Below is a small trained network, with its code and all its weights. Each question gives an input and a class and asks what happens when units are switched off, that is, made to give their printed mean instead of their output.

import numpy as np


def w(rows, s, z=0):
    codes = np.array(rows[::2]) - 128.0
    scale = np.full(codes.shape[1], s)
    scale[-1] = z or s
    return codes * scale


def norm(h):
    return h / np.sqrt((h * h).mean(-1, keepdims=True) + 1e-5)


def f(y):
    return np.maximum(y, 0)


def log_softmax(a):
    a = a - a.max(-1, keepdims=True)
    return a - np.log(np.exp(a).sum(-1, keepdims=True))


def net(x, mask):
    res = np.array(x, float).reshape(1, 8) / 4 @ E
    u = 0
    for l in range(4):
        y = f(norm(res) @ A[l][:, :-1].T + A[l][:, -1])
        res = res + np.where(mask[u : u + 8], y, B[l][:, -1]) @ B[l][:, :-1]
        u += 8
    return log_softmax(norm(res)[-1] @ U[:, :-1].T + U[:, -1])


A, B = {}, {}
E = w([
[128,128,131,130,120,121],'x0',
[53,254,100,158,139,108],'x1',
[181,188,154,101,61,198],'x2',
[171,130,81,37,130,108],'x3',
[130,129,130,130,127,125],'x4',
[129,128,130,129,123,122],'x5',
[127,128,131,126,128,126],'x6',
[129,128,127,125,134,133],'x7',
],0.0096)
A[0] = w([
[133,240,46,66,66,98,93],'0.n1',
[223,134,101,34,75,129,144],'0.n2',
[170,54,248,132,84,212,66],'0.n3',
[204,50,165,58,73,152,65],'0.n4',
[166,238,109,147,66,190,46],'0.n5',
[128,4,182,133,166,83,4],'0.n6',
[123,75,188,161,163,189,24],'0.n7',
[159,2,141,128,148,104,96],'0.n8',
],0.0072,0.0029)
B[0] = w([
[120,11,93,92,141,129,254],'0.n1',
[129,126,80,66,143,181,241],'0.n2',
[137,76,96,208,70,121,246],'0.n3',
[169,212,28,177,127,254,234],'0.n4',
[86,48,207,129,70,114,241],'0.n5',
[109,208,185,78,82,91,225],'0.n6',
[163,107,192,159,90,83,180],'0.n7',
[58,145,242,46,105,87,243],'0.n8',
],0.0075,0.005)
A[1] = w([
[75,170,119,160,93,109,79],'1.n1',
[168,104,181,148,84,184,183],'1.n2',
[150,131,175,156,93,114,145],'1.n3',
[97,123,144,33,7,83,16],'1.n4',
[115,109,93,60,120,121,129],'1.n5',
[98,99,138,97,175,69,146],'1.n6',
[145,96,191,112,150,84,12],'1.n7',
[135,158,123,176,154,123,2],'1.n8',
],0.011,0.0018)
B[1] = w([
[147,128,153,103,119,147,187],'1.n1',
[113,111,91,188,88,41,225],'1.n2',
[82,64,65,185,115,184,184],'1.n3',
[145,131,168,131,241,156,254],'1.n4',
[184,214,106,70,224,98,196],'1.n5',
[158,88,100,201,59,124,196],'1.n6',
[155,159,121,66,123,254,165],'1.n7',
[93,178,184,145,189,69,141],'1.n8',
],0.0079,0.0083)
A[2] = w([
[185,207,127,41,147,195,184],'2.n1',
[121,116,190,96,112,200,147],'2.n2',
[94,226,39,157,96,145,14],'2.n3',
[79,147,147,249,85,103,57],'2.n4',
[196,95,109,71,152,156,101],'2.n5',
[239,162,134,56,129,208,109],'2.n6',
[189,156,3,103,146,31,4],'2.n7',
[122,172,106,67,252,64,110],'2.n8',
],0.0061,0.0017)
B[2] = w([
[99,191,167,129,157,125,228],'2.n1',
[56,160,150,163,58,103,194],'2.n2',
[170,125,151,69,141,188,156],'2.n3',
[105,103,157,102,216,71,254],'2.n4',
[103,255,160,160,152,111,202],'2.n5',
[125,163,137,51,120,81,225],'2.n6',
[126,96,107,196,51,143,187],'2.n7',
[149,65,117,236,157,133,237],'2.n8',
],0.0091,0.005)
A[3] = w([
[129,132,2,105,133,84,98],'3.n1',
[91,139,167,185,132,170,93],'3.n2',
[157,87,61,140,116,91,133],'3.n3',
[118,160,133,91,197,41,126],'3.n4',
[24,56,246,162,153,73,118],'3.n5',
[122,143,135,78,227,42,120],'3.n6',
[77,122,216,93,163,62,252],'3.n7',
[151,73,191,108,130,106,14],'3.n8',
],0.0096,0.0039)
B[3] = w([
[203,51,216,140,64,250,146],'3.n1',
[157,181,124,103,132,225,166],'3.n2',
[79,14,109,125,132,155,145],'3.n3',
[2,59,79,171,113,50,173],'3.n4',
[182,150,151,35,109,167,247],'3.n5',
[69,145,122,200,149,78,180],'3.n6',
[200,183,55,105,150,95,217],'3.n7',
[111,128,175,114,119,193,138],'3.n8',
],0.009,0.015)
U = w([
[172,190,196,22,56,190,85],'0',
[86,191,129,129,209,14,65],'1',
[109,21,114,253,58,131,246],'2',
],0.011,0.0014)

Each question gives the input, the list of numbers given to net, and the class t.
The units are the neurons (one row each of A and B). Each row of codes is followed by its name. A weight is (code - 128) times the scale printed after its matrix; where a second scale follows, it is the last column's (A, B and U).
mask holds one flag per neuron, layer by layer. A switched-off neuron (its flag False) gives its mean, the last column of its row in B, instead of its output. The means were averaged over made-up inputs and are rounded, as every weight is.
A unit's drop is (log p(t) with every unit on - log p(t) with that unit switched off) / (log p(t) with every unit on - log p(t) with every unit switched off).
The circuit of an input: a set's keep is (log p(t) with only the set's units on - log p(t) with every unit switched off) / (log p(t) with every unit on - log p(t) with every unit switched off). Starting from the 12 units with the biggest drops (on a tie, the unit counted first), units are removed one at a time, each time the one whose removal leaves the highest keep (on an exact tie, the one counted first), for as long as the keep stays at least 0.8.
circuit, biggest first: the units of the circuit, biggest drop first
most important unit: the unit with the biggest drop
k most important neurons: the k neurons with the biggest drops, biggest first
k most important neurons of layer l: the k neurons of layer l with the biggest drops, biggest first
drop when u is switched off: that unit's drop, to one decimal
input [-4,0,0,-5,6,-3,8,0], class 0: circuit, biggest first -> (3.n5)
input [0,-6,0,-6,-5,-5,8,7], class 0: 3 most important neurons -> (0.n8; 0.n6; 3.n5)
input [-2,1,-6,8,2,-6,8,-4], class 2: 3 most important neurons -> (1.n6; 2.n7; 3.n1)
input [7,-3,-1,5,-8,3,-4,5], class 1: 2 most important neurons -> (0.n8; 3.n5)
input [5,7,3,6,-6,5,1,1], class 1: 2 most important neurons -> (1.n4; 1.n2)
input [6,0,5,-7,-7,-1,1,1], class 2: 4 most important neurons -> (0.n8; 0.n3; 1.n3; 1.n2)
input [-7,1,8,4,3,3,-4,3], class 1: 3 most important neurons -> (0.n5; 2.n1; 3.n5)
input [4,3,0,2,-2,-8,1,5], class 2: 4 most important neurons -> (0.n8; 0.n1; 0.n6; 1.n6)
input [3,-8,-3,-2,2,3,6,-4], class 0: 2 most important neurons -> (0.n8; 0.n6)
input [-2,0,5,-5,0,6,-5,-8], class 2: 2 most important neurons of layer 1 -> (1.n3; 1.n2)
input [5,0,-6,-4,2,-3,-5,-1], class 0: 2 most important neurons -> (3.n5; 1.n7)
input [-5,4,1,-8,2,-3,4,2], class 0: 2 most important neurons -> (3.n5; 1.n5)
input [-7,-6,-3,-6,8,8,1,4], class 0: drop when 0.n8 is switched off -> 0.1
input [-2,8,5,3,2,-5,6,-6], class 1: drop when 0.n1 is switched off -> 0.1
input [1,6,2,-2,4,-2,-6,2], class 0: most important unit -> 1.n2
input [-2,2,4,8,4,0,3,4], class 1: drop when 2.n1 is switched off -> 0.1
input [-1,6,-6,7,-8,-4,-5,-2], class 2: drop when 2.n7 is switched off -> 0.0
